Here is a tiny trained network, its code and every weight. The questions are about switching its units off for an input and a target symbol, where a switched-off unit gives its printed mean instead of its output.

import numpy as np


def w(rows, s, z=0):
    codes = np.array(rows[::2]) - 128.0
    scale = np.full(codes.shape[1], s)
    scale[-1] = z or s
    return codes * scale


def f(y):
    return np.maximum(y, 0)


def softmax(a):
    e = np.exp(a - a.max(-1, keepdims=True))
    return e / e.sum(-1, keepdims=True)


def log_softmax(a):
    a = a - a.max(-1, keepdims=True)
    return a - np.log(np.exp(a).sum(-1, keepdims=True))


def net(x, mask):
    ids = ['ΓΔΘΞβεζημτψω'.index(c) for c in x.split()]
    T = len(ids)
    res = E[ids] + P[:T]
    r = res
    for j in range(3):
        rows = slice(3 * j, 3 * j + 3)
        q, k, v = (r @ M[0][rows].T for M in (Q, K, V))
        z = softmax(np.where(np.tri(T) > 0, q @ k.T / 3**0.5, -1e9)) @ v
        o = O[0][rows]
        res = res + np.where(mask[j], z, o[:, -1]) @ o[:, :-1]
    y = f(res @ A[0][:, :-1].T + A[0][:, -1])
    res = res + np.where(mask[3:27], y, B[0][:, -1]) @ B[0][:, :-1]
    return log_softmax(res[-1] @ U[:, :-1].T + U[:, -1])


Q, K, V, O, A, B = {}, {}, {}, {}, {}, {}
E = w([
[94,80,192],'Γ',
[102,49,207],'Δ',
[89,132,187],'Θ',
[104,44,140],'Ξ',
[133,12,95],'β',
[112,116,115],'ε',
[113,85,104],'ζ',
[108,98,161],'η',
[94,120,151],'μ',
[93,63,176],'τ',
[108,70,154],'ψ',
[88,109,215],'ω',
],0.011)
P = w([
[218,184,103],'0',
[187,119,226],'1',
[93,138,106],'2',
[169,25,133],'3',
[184,140,224],'4',
[69,129,112],'5',
[142,17,125],'6',
[175,145,238],'7',
[50,120,116],'8',
[124,5,118],'9',
[173,146,239],'10',
[33,112,120],'11',
[103,5,116],'12',
[173,160,248],'13',
],0.021)
Q[0] = w([
[35,25,125],'h1',
[65,10,122],'h1',
[247,127,160],'h1',
[120,128,187],'h2',
[87,253,213],'h2',
[106,55,12],'h2',
[243,102,122],'h3',
[137,82,130],'h3',
[63,129,200],'h3',
],0.015)
K[0] = w([
[6,123,112],'h1',
[8,104,76],'h1',
[199,160,93],'h1',
[139,175,125],'h2',
[203,144,172],'h2',
[57,100,133],'h2',
[196,104,124],'h3',
[142,164,142],'h3',
[86,132,160],'h3',
],0.018)
V[0] = w([
[160,8,250],'h1',
[140,181,255],'h1',
[121,252,228],'h1',
[158,60,201],'h2',
[112,194,127],'h2',
[4,148,120],'h2',
[178,156,116],'h3',
[88,173,140],'h3',
[142,177,133],'h3',
],0.014)
O[0] = w([
[142,163,229,90],'h1',
[172,33,160,105],'h1',
[168,3,104,128],'h1',
[128,155,173,251],'h2',
[97,77,97,105],'h2',
[163,108,104,21],'h2',
[129,161,153,31],'h3',
[143,119,89,113],'h3',
[136,155,129,88],'h3',
],0.019,0.0025)
A[0] = w([
[169,131,31,127],'n1',
[67,73,106,45],'n2',
[160,198,112,155],'n3',
[80,136,88,202],'n4',
[120,87,188,204],'n5',
[235,209,163,6],'n6',
[108,122,180,115],'n7',
[207,97,164,83],'n8',
[231,132,204,82],'n9',
[10,180,109,97],'n10',
[122,94,107,87],'n11',
[52,109,88,91],'n12',
[39,144,106,28],'n13',
[103,163,89,154],'n14',
[248,82,188,28],'n15',
[220,133,160,115],'n16',
[161,63,74,60],'n17',
[105,174,168,171],'n18',
[156,243,103,147],'n19',
[160,74,143,57],'n20',
[163,88,16,131],'n21',
[102,112,29,86],'n22',
[121,80,135,129],'n23',
[61,83,135,35],'n24',
],0.011,0.013)
B[0] = w([
[94,197,178,157],'n1',
[107,170,108,152],'n2',
[146,135,197,174],'n3',
[68,122,139,183],'n4',
[191,158,111,252],'n5',
[62,186,56,145],'n6',
[89,155,113,177],'n7',
[93,157,81,190],'n8',
[173,119,100,189],'n9',
[135,103,11,213],'n10',
[97,133,134,150],'n11',
[111,126,195,151],'n12',
[153,34,142,155],'n13',
[167,138,124,171],'n14',
[76,171,100,213],'n15',
[92,68,87,165],'n16',
[51,133,159,181],'n17',
[83,115,145,204],'n18',
[185,95,173,207],'n19',
[124,183,125,184],'n20',
[172,56,95,185],'n21',
[109,180,185,159],'n22',
[148,132,176,189],'n23',
[223,128,68,147],'n24',
],0.011,0.02)
U = w([
[11,185,147,61],'Γ',
[88,180,198,123],'Δ',
[173,121,130,184],'Θ',
[183,29,128,200],'Ξ',
[207,129,63,165],'β',
[129,96,31,48],'ε',
[136,148,140,176],'ζ',
[68,57,203,109],'η',
[44,112,87,94],'μ',
[106,203,118,137],'τ',
[79,200,45,10],'ψ',
[172,93,210,207],'ω',
],0.012)

Each question gives the input, a string of symbols that net reads in full, and the target symbol t.
The units are the heads (3 rows each of Q, K, V and O) and the neurons (one row each of A and B). Each row of codes is followed by its name. A weight is (code - 128) times the scale printed after its matrix; where a second scale follows, it is the last column's (O, A, B and U).
mask holds one flag per unit, heads first, then neurons. A switched-off unit (its flag False) gives its mean, the last column of its rows in O or B, instead of its output. The means were averaged over made-up inputs and are rounded, as every weight is.
A unit's drop is (log p(t) with every unit on - log p(t) with that unit switched off) / (log p(t) with every unit on - log p(t) with every unit switched off).
The circuit of an input: a set's keep is (log p(t) with only the set's units on - log p(t) with every unit switched off) / (log p(t) with every unit on - log p(t) with every unit switched off). Starting from the 12 units with the biggest drops (on a tie, the unit counted first), units are removed one at a time, each time the one whose removal leaves the highest keep (on an exact tie, the one counted first), for as long as the keep stays at least 0.8.
units of the circuit, in order: the units of the circuit, biggest drop first
most important unit: the unit with the biggest drop
k most important neurons: the k neurons with the biggest drops, biggest first
which heads matter: for each layer, one digit per head in row order, 1 if its drop is at least 0.15 and else 0, layers parted by /
input τ μ ω ψ, target ε: most important unit	n15
input μ μ ψ Θ μ ω τ μ μ Ξ, target η: which heads matter	110
input Δ ε μ Θ Θ η Δ Γ Γ Θ ψ, target τ: 3 most important neurons	n15; n5; n10
input Γ Ξ ε μ ψ Δ Γ μ Γ Δ Θ ε Δ, target Γ: which heads matter	110
input Θ β Δ Δ μ Δ μ Δ Γ ψ, target β: which heads matter	110
input Δ η Θ ω, target μ: 2 most important neurons	n17; n21
input ω Γ Δ Θ τ ε Γ ω Θ ε Θ β Ξ Γ, target ψ: units of the circuit, in order	n15; h1; n8; n20
input ζ η ω Γ μ β μ ε, target μ: which heads matter	110
input Γ μ μ Δ ω, target β: 2 most important neurons	n5; n9
input μ Γ ω Ξ, target ε: units of the circuit, in order	n15; h2; h1; n8
input ε Γ β ψ μ τ μ η η ζ Γ μ ε ψ, target η: units of the circuit, in order	h1; n10; h2; n12
input Γ Γ μ Θ ω μ Γ μ τ μ Θ ζ Γ ε, target β: units of the circuit, in order	h1; n5; n9; n8
input μ μ β Γ Δ Γ ε, target β: which heads matter	111
input μ β Δ ω Ξ Θ Γ Ξ Θ Γ μ ω Γ Δ, target Ξ: units of the circuit, in order	h1
input Δ μ τ Γ Δ ζ ψ η ψ Θ, target ω: 2 most important neurons	n15; n10
input Γ Γ Θ Θ Δ ε ε Γ ε β μ Ξ Δ, target Δ: units of the circuit, in order	h1; n19
input ε Δ τ β Ξ ω μ η β μ μ ε μ, target Γ: units of the circuit, in order	h1; n5
input Θ τ τ η β Γ Δ Θ Γ ω μ Θ τ, target μ: 2 most important neurons	n17; n21
input Ξ ε β μ Γ, target Δ: which heads matter	010
input Ξ μ Θ Δ ε, target Δ: most important neuron	n21
input ψ η Γ ω Θ, target ω: units of the circuit, in order	h1; n10
input τ ζ ψ Δ μ ψ ω, target ω: 3 most important neurons	n10; n15; n8
input Δ ε ε ω ψ Θ Θ Ξ, target τ: 4 most important neurons	n15; n5; n9; n10
input μ Γ ψ ω η Δ ε μ, target Ξ: 2 most important neurons	n21; n24
input Γ ψ β ε Γ μ ω Γ, target β: 3 most important neurons	n5; n9; n17
input Θ β β Γ, target τ: 3 most important neurons	n10; n6; n19
input μ ω ζ Γ Ξ ε Γ ε τ Ξ η Γ Θ, target β: most important unit	h2
input η Γ β Θ Δ τ β Θ ω β ω Δ τ, target ψ: 3 most important neurons	n6; n15; n19
input ζ τ Θ ψ, target μ: 3 most important neurons	n17; n21; n15
